[ 0.02  0.57 -1.14 -1.19  0.59  1.01 -0.30 -2.03  2.27  0.10  2.06  2.82
 -0.49 -2.12  0.29  1.38  0.14  0.54 -2.16  1.93 -1.32  0.75 -0.64  0.55
  1.11 -1.62 -0.26 -0.22 -0.89  0.92 -1.39 -1.43  1.31 -0.25  1.13 -0.23
 -0.95  1.97  0.48 -2.88  1.81  0.79  1.38 -1.97 -0.68  1.36 -2.79 -1.45
 -0.44 -0.78  0.44 -0.52  0.78 -1.36 -0.24 -3.02  0.36  0.89  0.04 -1.70
  0.68  0.10 -0.45 -0.12  0.02 -0.04  0.69 -1.65  3.01] -> <21>
[-1.95  0.06  1.07  0.88 -0.21 -0.51  1.17  2.12 -1.45 -1.10 -1.25 -2.83
 -0.06  0.95  0.09 -0.10 -2.13 -1.99  3.55 -0.17  1.06 -0.42 -0.29 -3.16
 -1.01 -0.74  1.57 -0.64  1.96 -0.51  0.69  2.27 -0.78 -0.99 -1.00 -0.59
  1.05 -0.03  0.37  1.72 -1.54 -0.50 -1.55  1.89 -0.66 -0.87  0.96 -0.03
 -0.01 -0.86  1.13  0.95 -1.22  2.61  0.65  1.52  0.54 -1.49 -2.24  1.10
 -0.96 -3.22  0.48  1.12  0.48 -1.15  0.34  1.58 -0.59] -> <21>
[ 1.44  0.65  2.63 -1.04  0.62  0.23 -3.21  1.37 -0.93 -0.94  0.22 -0.94
  0.35 -0.78  1.78 -1.11 -0.56 -0.48  1.31 -0.71  0.63 -0.41  0.19  1.19
  0.35  0.34 -0.47  0.40 -1.55 -2.34 -0.05  0.80 -0.54 -0.02 -0.49 -1.68
 -0.11  2.42 -0.11 -0.04 -1.52  0.24  1.85 -2.49 -0.45  1.55  1.96  0.84
 -0.94  0.43 -0.31 -0.33  1.05  0.69  2.06  1.33 -0.89 -0.25  1.15  1.03
 -1.51 -3.26  1.84 -0.22  1.47 -1.40  1.57  1.33 -2.03] -> <25>
[ 0.33 -0.11 -0.36  0.04  0.48  1.81 -0.30 -0.80  0.11 -0.11 -0.21 -0.31
  0.94 -0.44  0.55 -0.19 -1.28  1.32 -1.47  0.26 -1.49  0.45 -0.73  1.84
 -1.36  1.19 -0.24 -0.51  1.15  0.39  0.03 -0.97 -0.54 -0.22  1.26 -0.71
 -0.35  0.86 -0.01 -0.56  0.59  0.94  0.93  0.83 -0.15 -0.04  0.07 -0.95
 -0.93 -0.62 -0.28 -0.18  0.84 -1.04 -0.16 -0.93  0.57  0.49  2.45 -1.49
 -0.85 -0.13 -1.23 -1.14 -0.30  0.85  1.17  0.93 -0.25] -> <23>
[ 1.66  0.25 -0.54  0.23  0.81  0.84 -0.50  1.33 -0.84 -0.74  0.46 -2.12
 -0.49  2.54 -0.56 -1.82 -0.55 -1.30  0.58 -0.82 -1.29 -0.77 -0.18  1.18
 -0.43  0.49  1.06 -0.84 -0.68  0.13  0.27 -0.34 -0.15  0.15 -1.03  0.10
  0.42 -1.80 -0.04  0.19  1.46  1.01 -0.28 -0.12  0.09  1.50  0.36  0.52
  0.33  0.04  0.00  1.02  0.12  1.11 -0.97  0.27 -0.85 -1.26  0.38  0.56
  0.02 -2.11  0.80 -0.85 -0.82 -0.15  0.11  1.10 -1.68] -> <23>
[ 4.17  2.15 -0.99 -0.22  1.94  1.75 -4.40  1.50 -2.09  0.00 -0.13 -0.39
  1.87 -0.98  1.48 -2.41 -2.42  1.35 -0.26 -2.28 -1.95  0.56 -1.56  2.60
  0.34  2.75 -0.86 -2.17 -1.21 -1.48 -0.41  0.78 -1.62  2.68  0.41 -2.05
  0.28 -0.89 -0.09 -0.49 -1.72  1.75  1.01 -1.99  1.52  4.51  1.10 -1.55
 -1.35  0.17 -1.67  1.41  1.22 -0.10  0.99  0.39 -0.49  0.70  3.29  0.76
 -0.62 -3.99  0.29 -1.23  0.48  0.36  2.28  4.22 -3.61] -> <24>
[ 3.35 -0.67 -0.33 -0.08  0.52  0.87 -1.60 -0.81  1.14  0.58  1.09  1.26
  0.10 -0.30  0.64  0.40 -0.21  1.42 -1.38  1.00 -0.46  0.45 -0.32  1.48
  0.99 -0.14 -1.77  0.92 -0.31 -0.05  0.67 -0.82  0.08  0.33  0.84 -0.38
 -0.56  1.08  1.09 -1.65 -0.51  1.32  0.71 -2.24  1.64  0.74 -0.46 -1.44
  3.14 -0.24 -0.47  0.21  0.34 -1.21  0.56 -1.18  0.37 -0.90  1.48  0.31
  0.57 -0.51 -1.29 -0.79  0.25  0.26  1.46  0.09  1.83] -> <21>
[ 3.37 -0.81 -1.36  1.36  1.85  1.70 -0.47 -2.19 -0.69  0.31  1.23  3.38
  1.49  1.30 -3.05 -2.20 -1.13  0.26 -3.46 -0.77 -4.28  0.75 -0.74  4.34
 -0.64  0.50 -0.46 -0.93 -0.24  2.76 -1.24 -2.15  0.16  0.88  1.39 -0.13
  0.15 -1.74  1.62 -2.73  2.28  2.99  2.33  1.16  3.19  1.57 -0.88 -3.02
  0.07  0.48 -1.52  1.03  0.06 -0.26 -5.66 -4.78  1.66 -0.95  3.64 -6.89
  1.50 -0.16 -1.95 -1.77 -2.88 -0.04  0.52 -1.41  0.14] -> <25>
[ 0.39 -1.98 -0.56 -2.26 -0.53  0.70 -0.25 -4.33  4.67  1.76  3.62  5.01
  0.35 -1.44  0.21  3.69  0.12  3.71 -4.83  3.40  0.23  1.45  1.41  1.29
  1.84 -1.50 -1.21  3.52 -1.14 -0.42 -0.81 -4.71  1.04 -1.71  2.84  0.82
 -2.37  2.47  0.72 -4.58  2.50  0.59  1.36 -2.21  1.22  0.01 -1.06 -0.63
 -0.24  0.45  0.52 -1.51  0.31 -2.66 -1.05 -2.30 -2.02  3.25  1.93 -2.52
  0.41  2.04 -0.79  0.95  0.09  1.30 -2.24 -4.73  5.90] -> <31>
[-4.10  0.62  0.83  0.81 -1.94 -1.57  3.23 -1.34  2.64  1.08 -0.11  0.61
  0.81  0.34  0.45  5.59  2.31  1.23  0.19  2.56  3.39 -0.27  0.68 -1.54
  1.12 -2.77 -0.62  1.50  1.78 -0.05  0.50 -0.64  0.06 -0.55 -0.07  1.05
  0.21 -0.10  0.08  0.30 -0.09 -0.37 -1.86  2.15 -0.38 -2.28 -1.12 -0.12
  0.38 -0.37  0.67 -1.09 -0.10 -1.15  0.09  0.15  1.45  0.63 -1.76 -1.04
  0.54  2.40 -1.96  0.79  0.74  0.85 -3.20 -2.50  3.86] -> <25>
[-0.83 -0.10  1.54  1.83  1.74  0.16  0.64 -1.15  1.32 -0.01  0.86  0.40
  0.41  0.75 -0.92  0.58  0.77  1.23 -0.43  0.36 -0.77  0.00 -0.38 -0.02
 -1.15 -0.97  0.11 -0.73  1.36  0.45  1.27  0.19 -0.80 -0.13  0.43  1.58
  1.17 -0.74  1.18  0.04  0.37  0.54 -1.39  2.87  1.93 -1.21 -1.58 -3.55
  1.64 -1.32 -3.22  1.43 -0.39 -1.02 -2.64 -3.47  1.68  1.03 -2.00 -1.13
  3.80  1.29 -2.80 -1.96 -1.44 -0.49  1.18 -0.63  0.50] -> <24>
